Sazo: [-3.11 -2.10  4.34  1.36  0.17  2.08  1.83 -1.82 -5.91 -8.00 -1.24  4.44]
kis: [-3.21 -2.56  1.76  5.01  7.25 -0.05  0.59 -5.91 -8.00 -1.82 -1.38 -5.58]
sada: [-3.11 -2.10  4.34  1.36  0.17  2.08  2.07 -0.37 -2.97 -0.20 -2.66 -7.91]
at: [-5.91 -8.00 -1.82]
kis, 8
miss sada: [-2.66  2.07  4.34 -7.91  1.36 -3.11 -2.10  0.17 -0.20 -2.97 -0.37]
[2.08]
at: [ 2.08  2.07 -0.37]
sada, 6

Mekot: [-4.19 -2.26 -1.70  1.24  1.04  4.53  3.29  2.00 -2.92 -4.65 -4.66  4.40
 -2.95 -6.06  4.61 -1.56 -1.20 -3.52  3.49  0.15  1.25 -4.78 -5.18 -4.71
 -3.09]
Pesan: [-4.19 -2.26 -1.70  3.01  1.04  4.53  3.29  2.00 -2.92 -4.65 -4.66  4.40
 -2.95 -6.06  4.61 -1.56 -5.18 -3.52 -1.20  1.25 -3.09 -4.71  0.15 -4.78
  3.49]
pivo: [-4.19 -2.26 -1.70 -0.21  1.04  4.53  3.29  2.00 -2.92 -4.65 -4.66  4.40
 -2.95 -6.06  4.61 -1.56 -5.18 -3.52 -1.20  1.25 -3.09 -4.71  0.15 -4.78
  3.49]
miss Mekot: [-4.65 -2.26 -3.52  0.15 -2.95 -4.66 -5.18 -4.19  1.04 -1.70  4.53  4.61
 -3.09  3.49 -1.20  3.29  4.40 -1.56  1.24  1.25  2.00 -4.71 -6.06 -4.78]
[-2.92]
[-4.19 -2.26 -1.70 -0.21  1.04  4.53  3.29  2.00 -2.92 -4.65 -4.66  4.40
 -2.95 -6.06  4.61 -1.56 -5.18 -3.52 -1.20  1.25 -3.09 -4.71  0.15 -4.78
  3.49]
pivo
miss Mekot: [-4.71 -2.92 -1.20 -2.95  1.04  4.40 -5.18 -1.70  4.53  2.00 -4.66 -4.19
  1.24 -1.56 -3.09  3.49  3.29 -2.26 -4.65  4.61 -4.78  0.15 -6.06 -3.52]
[1.25]

Dena: [-3.25 -0.53  1.44 -1.77  0.69 -5.78 -0.54 -5.77]
Denug: [-1.39  2.40  1.75 -0.71  3.31  5.80 -4.08  0.15]
giras: [ 2.03 -1.63  0.73  3.27 -0.48 -0.45  5.34 -0.29]
mos: [-1.63  2.03  2.52  1.60 -1.40  3.48 -2.61  0.01]
Lebe: [ 3.55 -2.68 -3.59  0.93 -0.21  0.02  1.77  0.04]
miss Dena: [-3.25 -0.54  1.44 -5.77 -0.53  0.69 -1.77]
[-5.78]
at: [-1.63  2.03]
mos, 1
miss Dena: [ 1.44 -3.25 -5.77  0.69 -1.77 -0.53 -5.78]
[-0.54]

rekes: [ 3.44  0.31 -5.17 -0.07  2.28 -0.79  2.56  2.25  0.20 -3.89  2.68 -2.26
  1.57  0.24 -1.70 -2.49 -0.82 -3.76  2.02 -2.39 -2.09 -0.43 -0.93  1.81
  3.37  0.39  2.05 -0.58 -5.45  2.99 -3.42 -0.81 -1.65  1.95  1.01 -2.52
 -2.08]
gav: [-3.57  1.90 -2.94  2.13 -3.46  3.00 -3.47 -4.01  2.08 -2.32 -3.97 -3.15
  0.48  2.57  3.68  2.35 -2.19  2.03  1.44  2.87 -4.89  1.25 -4.45 -4.21
 -3.60 -2.11  2.00  2.63 -2.86 -2.85  1.91  0.97  3.75 -2.83  3.63  2.03
  1.80]
vus: [ 2.77  5.18  0.15  2.91  1.34  1.31  0.90  0.95  2.68 -5.37  0.74 -4.38
 -3.47  2.63 -1.44 -2.32 -6.81 -2.31  3.88 -2.99 -4.84 -0.06 -3.99 -0.37
  1.63 -0.56  2.00  2.32  1.70  2.35 -2.28 -1.84  0.22  1.08  1.35 -1.49
 -1.48]
potak: [ 3.54  3.96  1.95  2.75 -2.97  1.77  2.23  3.81  0.36 -1.34 -3.07 -2.68
 -3.84  2.98  0.76 -2.58 -3.08 -4.11  3.26 -4.06 -0.34 -2.96 -3.43 -4.49
  4.09 -0.99  2.01  2.10  0.02  2.81 -2.57  1.49 -2.95  1.66  3.78 -2.07
 -2.31]
miss potak: [-0.99  1.77  2.23  1.95 -3.07 -2.68  0.76  2.75 -2.31  2.10 -4.11 -2.95
 -3.84  1.66 -4.06  3.54  0.02 -0.34  3.81 -3.08 -2.58 -4.49  3.26  3.78
 -2.07  2.01  2.98  2.81  4.09  0.36  1.49  3.96 -2.57 -1.34 -2.97 -3.43]
[-2.96]
at: [2.77 5.18 0.15 2.91 1.34 1.31]
vus, 1
miss potak: [-2.96 -0.99 -3.84 -0.34  2.81  2.01  2.75 -2.97  3.96  0.36 -4.11  2.23
  0.76 -2.58 -1.34  1.66  2.98  1.77 -4.49 -2.95  2.10  4.09 -2.31  3.78
  0.02  3.26  1.95 -3.07 -2.07  1.49 -3.43  3.81  3.54 -2.68 -2.57 -4.06]
[-3.08]

zozo: [-1.59  3.82  3.04 -1.55 -5.42]
Lup: [ 5.05 -6.01 -6.00  0.71 -1.99]
figi: [4.54 1.50 2.68 1.38 2.14]
difi: [ 3.36  1.29 -0.71  3.70  1.28]
Kes: [-1.52 -8.14 -0.66 -3.34  7.36]
zos: [2.68 1.38 1.50 4.54 2.08]
Zaret: [1.98 2.81 2.85 4.32 1.04]
miss zozo: [-1.59 -5.42  3.04  3.82]
[-1.55]
at: [ 3.36  1.29 -0.71  3.70]
difi, 1
at: [2.68 1.38 1.50 4.54]
zos, 1
miss Lup: [-1.99  0.71  5.05 -6.01]
[-6.00]
miss figi: [2.14 1.50 1.38 4.54]
[2.68]
[2.68 1.38 1.50 4.54 2.08]
zos

nup: [-2.07  3.78 -4.29 -0.13  0.74 -1.46  1.28 -0.10  1.33  2.03  0.85 -1.10
  0.17  0.02  5.10]
gen: [ 0.80 -1.21 -2.19  0.65  0.76  0.72  1.44 -1.16 -2.34 -6.72  1.37 -0.55
 -0.19  1.13 -0.86]
deseb: [-0.05 -2.07  3.78 -4.29 -0.12  0.74 -1.46  1.28 -1.33  1.03 -1.40 -0.26
  0.57 -1.82 -0.39]
foro: [ 0.80 -1.21 -2.19  0.65  0.76  0.72  1.44 -0.10  1.33  2.03  0.85 -1.10
 -1.91  1.34  5.10]
lize: [ 0.87  5.17  1.91 -0.64  1.03 -0.02 -3.16  0.16 -0.37  2.95 -1.44 -0.93
 -1.05 -0.53 -1.39]
at: [-2.07  3.78 -4.29 -0.12  0.74 -1.46  1.28]
deseb, 2
miss lize: [ 1.91 -0.02 -0.53 -1.39 -0.93  5.17 -1.44 -0.64 -0.37  0.87 -3.16  0.16
 -1.05  1.03]
[2.95]
miss foro: [ 0.85  1.44  0.65  2.03  5.10 -1.21 -0.10  0.80 -1.10 -2.19 -1.91  1.34
  0.76  0.72]
[1.33]
miss nup: [ 5.10 -0.13 -0.10 -4.29  3.78 -2.07  2.03  0.74  1.28 -1.46  0.02  1.33
  0.17 -1.10]
[0.85]
at: [-1.46  1.28 -1.33]
deseb, 7
miss deseb: [-4.29 -1.33  3.78 -1.46 -2.07 -1.82 -0.05 -0.12 -0.39  0.57  1.03  0.74
  1.28 -0.26]
[-1.40]

nuz: [-2.47  2.98  4.65  2.21  5.15  3.15 -0.45 -2.62 -3.91 -4.95]
ped: [ 6.34  1.42 -1.05 -3.42  3.79 -2.03 -6.22 -0.81 -0.17  3.71]
Par: [-5.37  1.93 -6.72 -0.34  1.72  2.45 -3.46 -3.03 -4.21 -0.38]
Podu: [ 5.71  0.47  4.88 -5.52  3.94 -0.41 -2.71  3.48 -1.04  1.16]
Bogeb: [-0.44 -4.87 -2.35  0.12 -4.62  3.33 -0.23  5.30 -5.81  0.50]
Bef: [-4.51  5.66  1.75  3.68  1.75  1.35 -2.22  4.28  4.61 -2.50]
dapi: [ 2.48  3.43  3.03 -1.98  2.84 -4.01 -0.38 -5.63  5.62  2.10]
kot: [-1.29 -3.18 -2.03  0.10 -5.56 -0.27 -0.38 -6.26 -0.71  6.15]
Kup: [-6.41  2.85  3.16 -2.09  2.56  0.89  3.83 -5.86  0.46 -1.98]
rured: [-5.59  2.25 -3.19  4.28  1.75  3.68  4.61 -2.50  1.35 -2.22]
guse: [ 3.48 -1.04  1.15  3.04  0.48 -1.80  3.77  2.14  1.77  1.42]
Papef: [-3.07 -2.57  0.79 -5.42 -4.42  0.28  0.60 -4.85 -6.00 -0.17]
at: [ 3.68  1.75  1.35 -2.22  4.28  4.61 -2.50]
Bef, 4
at: [ 3.48 -1.04  1.16]
Podu, 8
at: [ 3.94 -0.41]
Podu, 5

